Below is a small trained network, with its code and all its weights. Each question gives an input and a target symbol and asks what happens when units are switched off, that is, made to give their printed mean instead of their output.

import numpy as np


def w(rows, s, z=0):
    codes = np.array(rows[::2]) - 128.0
    scale = np.full(codes.shape[1], s)
    scale[-1] = z or s
    return codes * scale


def norm(h):
    return h / np.sqrt((h * h).mean(-1, keepdims=True) + 1e-5)


def f(y):
    return y / 2 * (1 + np.tanh(0.7978845608 * (y + 0.044715 * y**3)))


def softmax(a):
    e = np.exp(a - a.max(-1, keepdims=True))
    return e / e.sum(-1, keepdims=True)


def log_softmax(a):
    a = a - a.max(-1, keepdims=True)
    return a - np.log(np.exp(a).sum(-1, keepdims=True))


def net(x, mask):
    ids = ['ΘΦαβεστ'.index(c) for c in x.split()]
    T = len(ids)
    res = E[ids] + P[:T]
    r = norm(res)
    for j in range(3):
        rows = slice(2 * j, 2 * j + 2)
        q, k, v = (r @ M[0][rows].T for M in (Q, K, V))
        z = softmax(np.where(np.tri(T) > 0, q @ k.T / 2**0.5, -1e9)) @ v
        o = O[0][rows]
        res = res + np.where(mask[j], z, o[:, -1]) @ o[:, :-1]
    y = f(norm(res) @ A[0][:, :-1].T + A[0][:, -1])
    res = res + np.where(mask[3:15], y, B[0][:, -1]) @ B[0][:, :-1]
    return log_softmax(norm(res)[-1] @ U[:, :-1].T + U[:, -1])


Q, K, V, O, A, B = {}, {}, {}, {}, {}, {}
E = w([
[91,251,108,127,142],'Θ',
[134,61,194,107,106],'Φ',
[93,121,89,114,108],'α',
[168,53,179,124,123],'β',
[142,185,102,139,142],'ε',
[101,124,118,102,180],'σ',
[172,138,60,158,179],'τ',
],0.018)
P = w([
[125,137,141,119,111],'0',
[170,133,91,57,130],'1',
[124,117,110,155,114],'2',
[162,134,101,46,143],'3',
[136,138,162,125,115],'4',
[193,93,31,126,101],'5',
[131,108,133,177,112],'6',
[150,114,96,37,192],'7',
[134,110,112,148,126],'8',
[181,90,2,112,113],'9',
],0.017)
Q[0] = w([
[129,142,198,125,238],'head 1',
[96,124,153,218,148],'head 1',
[112,113,135,57,175],'head 2',
[116,119,133,212,124],'head 2',
[86,141,197,157,155],'head 3',
[145,131,131,5,219],'head 3',
],0.015)
K[0] = w([
[122,142,157,64,144],'head 1',
[151,87,75,93,200],'head 1',
[181,141,179,112,160],'head 2',
[33,41,48,163,155],'head 2',
[149,143,109,9,96],'head 3',
[188,179,222,111,194],'head 3',
],0.012)
V[0] = w([
[164,117,54,142,7],'head 1',
[123,128,111,103,199],'head 1',
[91,97,99,46,114],'head 2',
[151,90,137,162,143],'head 2',
[88,81,55,113,170],'head 3',
[60,152,170,55,236],'head 3',
],0.014)
O[0] = w([
[250,218,126,68,205,253],'head 1',
[73,166,163,220,78,151],'head 1',
[18,76,69,116,188,223],'head 2',
[166,144,127,174,84,42],'head 2',
[70,67,99,166,247,150],'head 3',
[202,131,1,230,149,67],'head 3',
],0.0095,0.0031)
A[0] = w([
[26,114,209,148,44,68],'neuron 1',
[110,103,14,85,184,176],'neuron 2',
[45,151,211,69,98,146],'neuron 3',
[135,71,89,145,74,144],'neuron 4',
[16,142,138,94,175,160],'neuron 5',
[176,33,118,89,151,168],'neuron 6',
[102,164,63,107,162,187],'neuron 7',
[200,117,107,159,220,95],'neuron 8',
[33,80,107,250,137,71],'neuron 9',
[141,208,115,151,177,99],'neuron 10',
[140,90,123,45,174,137],'neuron 11',
[204,90,31,53,114,3],'neuron 12',
],0.012,0.0044)
B[0] = w([
[113,81,55,94,120,144],'neuron 1',
[156,61,165,112,103,255],'neuron 2',
[139,133,48,203,136,171],'neuron 3',
[108,76,32,148,149,142],'neuron 4',
[114,131,217,187,127,185],'neuron 5',
[105,153,140,106,117,214],'neuron 6',
[100,85,161,145,102,215],'neuron 7',
[86,159,109,119,183,176],'neuron 8',
[176,134,139,247,203,167],'neuron 9',
[123,94,108,90,114,179],'neuron 10',
[98,172,192,160,141,225],'neuron 11',
[128,148,73,150,66,211],'neuron 12',
],0.011,0.0098)
U = w([
[142,123,101,198,167,216],'Θ',
[28,111,218,104,185,139],'Φ',
[183,60,181,74,68,96],'α',
[76,67,80,109,45,4],'β',
[225,226,181,101,104,96],'ε',
[166,181,136,39,249,59],'σ',
[66,221,143,115,51,154],'τ',
],0.013,0.0038)

Each question gives the input, a string of symbols that net reads in full, and the target symbol t.
The units are the heads (2 rows each of Q, K, V and O) and the neurons (one row each of A and B). Each row of codes is followed by its name. A weight is (code - 128) times the scale printed after its matrix; where a second scale follows, it is the last column's (O, A, B and U).
mask holds one flag per unit, heads first, then neurons. A switched-off unit (its flag False) gives its mean, the last column of its rows in O or B, instead of its output. The means were averaged over made-up inputs and are rounded, as every weight is.
A unit's drop is (log p(t) with every unit on - log p(t) with that unit switched off) / (log p(t) with every unit on - log p(t) with every unit switched off).
The circuit of an input: a set's keep is (log p(t) with only the set's units on - log p(t) with every unit switched off) / (log p(t) with every unit on - log p(t) with every unit switched off). Starting from the 12 units with the biggest drops (on a tie, the unit counted first), units are removed one at a time, each time the one whose removal leaves the highest keep (on an exact tie, the one counted first), for as long as the keep stays at least 0.8.
units of the circuit, in order: the units of the circuit, biggest drop first
unit that matters most: the unit with the biggest drop
k most important neurons: the k neurons with the biggest drops, biggest first
drop when u is switched off: that unit's drop, to one decimal
input Φ Θ τ σ, target α: 2 most important neurons -> (neuron 2; neuron 12)
input Θ Φ σ σ β β τ Φ α, target Φ: unit that matters most -> head 3
input τ α Φ Θ Θ, target Φ: units of the circuit, in order -> (neuron 12; neuron 10; neuron 7)
input Φ Φ Φ σ β, target Θ: units of the circuit, in order -> (head 1; neuron 9; head 3)
input β σ σ Φ, target τ: units of the circuit, in order -> (head 3; neuron 11; neuron 2; neuron 3)
input ε β Θ β, target ε: units of the circuit, in order -> (head 3; neuron 7; neuron 2)
input τ Θ Θ Φ β τ α ε, target τ: units of the circuit, in order -> (head 3; head 1)
input Φ α σ α τ σ σ, target Θ: units of the circuit, in order -> (neuron 9; head 1)
input τ ε σ σ α β ε τ Φ Θ, target ε: units of the circuit, in order -> (head 1; head 3; neuron 8)
input Θ β Φ σ ε Θ β ε β σ, target τ: units of the circuit, in order -> (head 3; neuron 11)
input τ α σ β α Θ Φ ε ε Θ, target α: units of the circuit, in order -> (neuron 2; neuron 7; neuron 3)
input β Θ τ β, target τ: 2 most important neurons -> (neuron 2; neuron 11)
input ε Θ Θ β Φ α Θ σ Θ, target Θ: 2 most important neurons -> (neuron 9; neuron 11)
input β α β τ Θ ε, target τ: units of the circuit, in order -> (head 3)
input Φ Φ β Θ, target α: 2 most important neurons -> (neuron 2; neuron 8)
input ε Φ β τ β Θ ε Θ, target τ: 2 most important neurons -> (neuron 9; neuron 2)
input Φ β Θ τ β α τ τ τ τ, target Φ: 2 most important neurons -> (neuron 8; neuron 11)
input Φ Φ Φ Θ σ ε α α τ σ, target σ: 2 most important neurons -> (neuron 8; neuron 3)
input Φ Θ ε Θ ε, target ε: 2 most important neurons -> (neuron 2; neuron 12)
input σ Φ σ Θ Θ α, target Θ: units of the circuit, in order -> (head 3)
input α ε Φ Φ, target σ: 2 most important neurons -> (neuron 8; neuron 5)
input β β Φ Θ Θ ε Θ τ, target β: drop when neuron 12 is switched off -> 0.2
input Θ α τ Θ Θ α β Θ, target β: drop when neuron 11 is switched off -> 0.0
input α Φ σ Φ ε ε σ Θ Θ, target Θ: drop when head 1 is switched off -> 0.7
input Θ α β Θ β Θ α σ, target τ: drop when head 3 is switched off -> 0.6
